Moves between items:
z720 zi z197
z720 zo z701
z720 va z65
z574 zi z33
z574 zo z928
z574 va z865
z753 zi z585
z753 zo z157
z753 va z456
z728 zi z598
z728 zo z765
z728 va z185
z928 zi z456
z928 zo z574
z928 va z23
z112 zi z628
z112 zo z446
z112 va z707
z467 zi z446
z467 zo z628
z467 va z745
z650 zi z731
z650 zo z954
z650 va z829
z831 zi z105
z831 zo z311
z831 va z197
z954 zi z185
z954 zo z650
z954 va z987
z929 zi z539
z929 zo z913
z929 va z326
z326 zi z929
z326 zo z798
z326 va z182
z798 zi z65
z798 zo z326
z798 va z913
z956 zi z511
z956 zo z745
z956 va z628
z157 zi z865
z157 zo z753
z157 va z665
z311 zi z989
z311 zo z831
z311 va z173
z731 zi z665
z731 zo z987
z731 va z650
z707 zi z112
z707 zo z612
z707 va z548
z612 zi z978
z612 zo z707
z612 va z446
z765 zi z829
z765 zo z728
z765 va z566
z829 zi z650
z829 zo z185
z829 va z765
z182 zi z326
z182 zo z65
z182 va z701
z173 zi z311
z173 zo z105
z173 va z978
z566 zi z765
z566 zo z598
z566 va z198
z511 zi z23
z511 zo z262
z511 va z956
z865 zi z574
z865 zo z456
z865 va z157
z913 zi z798
z913 zo z929
z913 va z71
z851 zi z71
z851 zo z198
z851 va z598
z598 zi z851
z598 zo z566
z598 va z728
z262 zi z745
z262 zo z511
z262 va z33
z33 zi z262
z33 zo z23
z33 va z574
z71 zi z913
z71 zo z539
z71 va z851
z65 zi z720
z65 zo z182
z65 va z798
z539 zi z198
z539 zo z71
z539 va z929
z198 zi z566
z198 zo z851
z198 va z539
z23 zi z928
z23 zo z33
z23 va z511
z548 zi z707
z548 zo z978
z548 va z105
z978 zi z173
z978 zo z548
z978 va z612
z665 zi z157
z665 zo z585
z665 va z731
z456 zi z753
z456 zo z865
z456 va z928
z628 zi z956
z628 zo z467
z628 va z112
z585 zi z987
z585 zo z665
z585 va z753
z701 zi z182
z701 zo z720
z701 va z989
z446 zi z612
z446 zo z112
z446 va z467
z197 zi z831
z197 zo z989
z197 va z720
z105 zi z548
z105 zo z173
z105 va z831
z987 zi z954
z987 zo z731
z987 va z585
z185 zi z728
z185 zo z829
z185 va z954
z745 zi z467
z745 zo z956
z745 va z262
z989 zi z701
z989 zo z197
z989 va z311

The rows follow the links: the fewer symbols apart two items are, the more alike their rows tend to be.

Each row is also shifted at random along 4 hidden directions that mean nothing.

Row, then item:
-58 11 23 10 -30 6 18 21 22 71 -49 31 3 -19 -2 38 21 -39 -64 68 -14 7 21 111 -1 -81 -34 35: z956
-42 -12 -34 2 6 -41 -47 -53 14 -2 24 56 3 48 22 15 32 -50 0 26 -12 -11 -1 -36 -6 46 -6 17: z33
-88 28 -11 -48 37 -23 -22 -52 -11 -45 -26 -14 -17 31 51 2 51 -41 18 -13 47 -2 -42 28 -61 46 22 9: z612
32 7 -33 -11 30 -34 -50 -61 -9 -49 22 2 -7 64 44 -2 51 -42 22 -5 10 -12 -20 -49 -29 79 4 16: z467
16 -4 28 -3 -45 34 17 27 -20 28 32 -28 -37 -99 -58 -30 -20 72 43 -13 -18 27 8 -3 91 -46 16 -20: z566
-60 14 16 -15 41 56 7 76 -16 -11 -48 -55 -31 36 48 29 40 14 36 -26 21 -26 -1 46 -31 -26 -15 69: z720
61 36 -1 -30 36 -6 -11 11 -14 -33 -33 -42 19 38 17 -30 20 -19 2 -20 42 -17 -39 -13 -31 14 35 -2: z978
107 20 21 20 -18 34 -20 27 -20 20 16 -52 -38 -26 -17 3 64 15 25 24 -23 7 8 29 66 -32 -17 43: z112
-80 9 -18 -28 -16 -24 -39 17 26 58 -18 71 7 28 16 0 31 -41 -6 39 -2 -36 1 -9 22 -47 36 51: z574
52 -23 -15 45 -16 -29 -2 -77 26 9 22 46 -12 -11 7 59 9 -40 -38 52 -35 28 33 37 -17 30 -53 -2: z23
-172 -16 -17 -22 -30 -40 -43 -87 1 10 53 62 -33 -26 -7 -5 30 -13 28 28 -15 17 -6 -21 35 33 4 3: z865
-1 9 -32 -21 29 -34 -56 -47 9 -21 6 20 -16 60 50 12 60 -50 32 7 13 -26 -13 -30 -25 48 22 42: z745
27 -1 31 14 -23 36 49 36 -14 6 5 -38 5 -65 -52 -16 -50 55 -11 -18 -8 23 6 22 30 -38 -14 -45: z539
-57 5 23 2 22 39 30 62 -15 -19 -27 -46 33 43 1 -13 -19 19 -17 -34 10 -9 -15 -8 -30 -8 -15 -4: z65
-12 19 -18 -40 -6 -31 -63 -26 -12 6 23 18 -4 17 -3 -47 49 -27 36 4 13 -20 -33 -67 48 11 59 20: z262
38 3 24 47 13 48 23 37 -30 -32 2 -64 21 44 -15 12 0 23 -25 -12 -22 7 8 -1 -13 10 -70 -1: z831
0 -9 -40 -56 39 -8 -36 -9 -2 -30 9 4 -59 -2 57 -4 24 17 109 -52 38 -31 -16 -41 -5 44 79 45: z598
55 10 27 4 2 21 32 -20 -40 -55 18 -83 -9 -48 -39 -30 -23 54 23 -43 14 35 -23 -7 8 28 -6 -65: z182
-21 21 -18 -32 22 -33 -33 -55 -16 -46 6 -12 9 42 16 -23 28 -34 0 -8 30 -1 -39 -37 -28 60 17 -16: z446
-35 47 29 -61 18 24 19 39 -25 -9 -59 -68 -21 -40 17 -23 21 17 35 -32 59 0 -48 65 -5 -49 59 9: z989
-69 12 -3 -54 25 13 -5 44 -12 -20 -20 -22 -1 6 16 -39 -11 28 55 -55 36 -32 -34 -33 0 -6 67 8: z71

Complete each set of four: the symbols that take the first to the second take the third to the fourth.
Answers are names.
85 -27 -45 -3 42 -25 -2 37 60 19 -49 63 21 67 67 44 -36 -44 -2 -3 16 -62 24 -15 -70 0 45 42
: 51 2 -19 -19 -23 -32 -20 5 40 68 -23 61 -20 -34 15 14 15 -37 5 44 7 -16 14 37 23 -59 51 45
:: 13 -6 17 8 21 34 41 -2 -11 -31 -19 -52 -31 -35 13 33 -10 31 17 -28 11 23 8 62 -37 13 -33 -7
: z173

38 16 18 0 21 3 27 -32 -32 -67 1 -62 16 -6 -12 -20 -19 19 -5 -39 24 30 -30 0 -36 52 -15 -64
: -18 18 26 3 -66 -28 0 -72 -20 22 57 8 8 -84 -84 -45 -1 11 -33 41 -21 58 -16 0 80 -10 -10 -70
:: -157 -34 -12 4 13 -31 23 -96 -2 -86 31 27 44 25 -10 -9 -76 10 -29 -44 8 33 -17 -69 -77 109 -41 -109
: z865

64 37 31 -13 10 62 -19 73 -59 -1 9 -106 -47 -20 -14 -36 68 54 78 -32 3 -9 -19 -8 74 -33 21 56
: 22 10 19 16 -28 15 -16 -36 -23 15 31 -25 -53 -51 -18 12 67 9 18 29 -21 36 8 43 56 -7 -29 21
:: -58 26 37 -13 -9 51 -9 14 -57 -17 19 -80 -49 -40 -21 -22 61 45 46 -14 0 29 -19 24 53 -7 -22 19
: z956

-16 25 46 23 -18 42 19 30 -55 -30 20 -77 20 -2 -58 -52 6 49 -14 -19 -17 26 -21 -24 36 -4 -40 -35
: 14 7 37 56 -37 14 15 -51 -48 -35 62 -50 31 -19 -84 -31 -6 30 -63 13 -47 66 -4 -21 39 33 -91 -80
:: 120 -31 -26 46 -14 -18 -40 8 22 29 44 52 9 43 -7 10 4 -13 2 24 -52 -33 43 -77 40 14 -12 41
: z33

24 13 18 8 21 3 40 -21 -19 -59 -14 -55 42 7 -14 -13 -37 10 -39 -34 22 29 -23 6 -56 43 -29 -71
: 28 -27 -27 13 -7 -52 0 -58 52 26 -2 83 15 4 19 39 -29 -50 -42 38 -11 -1 26 12 -36 16 -8 -13
:: -41 -12 36 34 -20 21 71 -18 -9 -29 -1 -27 31 -40 -48 11 -77 38 -55 -10 -9 46 5 40 -32 3 -62 -83
: z511

-55 -32 -15 13 -28 6 -16 -25 5 24 42 35 -64 -51 4 42 22 23 54 18 -34 16 35 11 45 3 -19 36
: -84 -9 17 5 13 10 19 -34 -42 -79 37 -45 24 16 -32 -39 -32 43 -3 -58 6 28 -29 -71 -18 71 -32 -83
:: 9 31 4 -32 29 -9 -2 -37 -28 -63 -1 -54 7 11 3 -31 15 -4 8 -28 37 17 -48 -14 -32 51 13 -44
: z23

135 -8 -41 -17 -1 -40 -50 -39 23 23 30 35 -55 -33 22 4 38 -15 69 12 -3 -14 15 -21 47 12 64 41
: -97 -14 -41 -44 3 -44 -13 -49 57 35 -32 88 -50 -27 70 62 16 -50 23 32 29 -14 13 72 -47 -9 38 46
:: 31 22 4 -22 45 14 11 6 -13 -47 -44 -55 -9 25 41 13 22 -10 14 -27 45 -9 -25 40 -59 17 10 10
: z989

-8 30 27 -26 -6 37 0 43 -57 -36 28 -85 19 -9 -56 -87 -6 68 37 -58 16 0 -43 -74 54 6 28 -43
: -21 -21 -20 -1 -18 -57 10 -40 42 19 -2 79 62 4 -18 -16 -79 -35 -55 17 4 6 -2 -32 -31 7 24 -65
:: 26 -5 23 23 29 10 65 17 2 -38 -52 -36 48 25 7 22 -57 0 -67 -18 15 12 -2 50 -84 8 -48 -49
: z262

-91 12 38 27 -13 37 31 8 -21 1 -12 -41 7 3 -22 19 15 3 -51 25 -20 28 6 67 -11 -22 -79 -4
: 68 -25 12 25 -6 37 18 13 -12 1 22 -28 -58 -55 -6 30 -2 53 49 -19 -20 17 32 23 26 -5 -18 14
:: -46 24 38 7 2 54 25 75 -34 -6 -23 -68 25 14 -27 -28 -1 33 -17 -18 3 0 -16 10 5 -43 -21 -8
: z829

-9 14 40 31 -12 36 23 18 -32 -5 6 -53 5 -3 -30 0 19 15 -32 13 -22 28 7 35 16 -15 -67 -5
: 30 -15 -23 -6 17 -29 8 19 30 -3 -16 44 58 41 8 -24 -72 -12 -27 -24 14 -34 -4 -64 -37 10 41 -35
:: -28 -27 -5 32 -28 0 9 46 37 66 -12 69 20 10 -4 30 -30 -8 -41 41 -40 -19 46 13 17 -55 -22 31
: z989

9 -13 18 6 -35 31 15 -10 -20 7 51 -25 -57 -93 -39 -6 -7 70 57 -16 -22 35 15 -4 69 -8 1 -16
: 50 -10 -2 40 -43 -9 -6 56 28 67 15 57 56 21 -48 -19 -41 -3 -52 38 -46 -25 34 -55 54 -60 -2 3
:: 28 12 6 -9 -45 -31 -7 -2 24 66 1 43 18 -47 -40 -22 -12 -24 -37 51 -5 5 -2 22 47 -66 34 -13
: z954

123 3 -9 -7 34 19 -4 97 -3 -11 -18 -25 54 55 -4 -50 -44 24 15 -50 13 -55 -9 -89 0 -11 57 5
: -24 -2 -4 -17 44 27 8 64 -1 -21 -36 -21 12 50 33 -6 -17 12 19 -47 24 -34 -8 -22 -41 1 22 23
:: 29 -28 9 43 -35 17 25 49 22 53 10 32 20 -19 -39 11 -49 24 -29 23 -46 0 45 -3 41 -50 -31 -5
: z650

-88 32 23 -52 13 -2 19 -36 -36 -52 -18 -55 -1 -30 -3 -39 9 11 8 -33 53 31 -57 32 -28 22 17 -53
: 2 -51 -56 -7 29 -52 -31 -134 19 -61 54 56 -47 1 46 41 1 -16 54 -19 2 15 10 -45 -44 128 4 -18
:: 13 -38 -3 36 -16 20 11 -21 2 10 40 10 -51 -48 -3 44 -6 37 33 1 -38 24 39 15 25 9 -41 14
: z628

-56 -4 -4 4 -47 -25 -27 -12 6 45 43 51 20 -17 -51 -42 -9 -1 -12 29 -26 2 5 -56 69 -23 16 -12
: 44 -52 -34 46 -6 -11 -27 -16 31 23 39 60 -17 35 21 58 8 -17 2 31 -52 -11 60 -28 8 29 -42 46
:: -133 -4 26 -23 -33 39 32 42 1 58 -25 4 -50 -93 -5 23 -6 41 34 9 6 19 11 89 32 -88 10 29
: z198

-47 -5 -19 6 -14 -30 -25 22 34 52 -13 74 47 58 -1 -4 -1 -49 -52 46 -18 -33 14 -26 0 -38 9 21
: 54 -12 -33 -20 -4 -47 -17 -19 36 23 0 67 11 -2 12 -6 -30 -24 3 6 15 -22 0 -28 -1 -2 58 -7
:: 2 27 34 17 -26 38 6 19 -34 14 10 -52 -14 -32 -34 -9 44 21 -8 18 -16 21 -5 40 53 -37 -32 10
: z989

41 50 5 -44 16 -14 -23 15 -20 -23 -17 -37 32 30 -11 -70 20 -20 1 -19 46 -19 -50 -39 0 -6 62 -17
: -22 -23 30 39 -29 26 65 24 4 9 0 -1 27 -46 -46 10 -73 40 -55 0 -28 31 23 31 -5 -28 -54 -56
:: -59 -16 -29 -30 11 -39 -2 -33 27 -4 -6 59 13 5 24 -3 -44 -17 1 -13 26 -12 -6 -27 -41 26 42 -20
: z831

-20 -19 25 24 -16 36 50 36 7 26 -19 -7 -12 -45 -13 36 -37 33 -13 3 -16 12 33 57 -1 -44 -32 -6
: -70 -16 -28 7 -9 -39 -37 -48 25 8 28 67 13 41 10 9 14 -43 -25 35 -24 -9 11 -37 -5 32 -19 9
:: 22 17 -20 -12 14 -33 -38 -44 -11 -37 16 1 28 51 1 -42 21 -35 -10 -2 15 -7 -28 -63 -10 53 17 -25
: z326

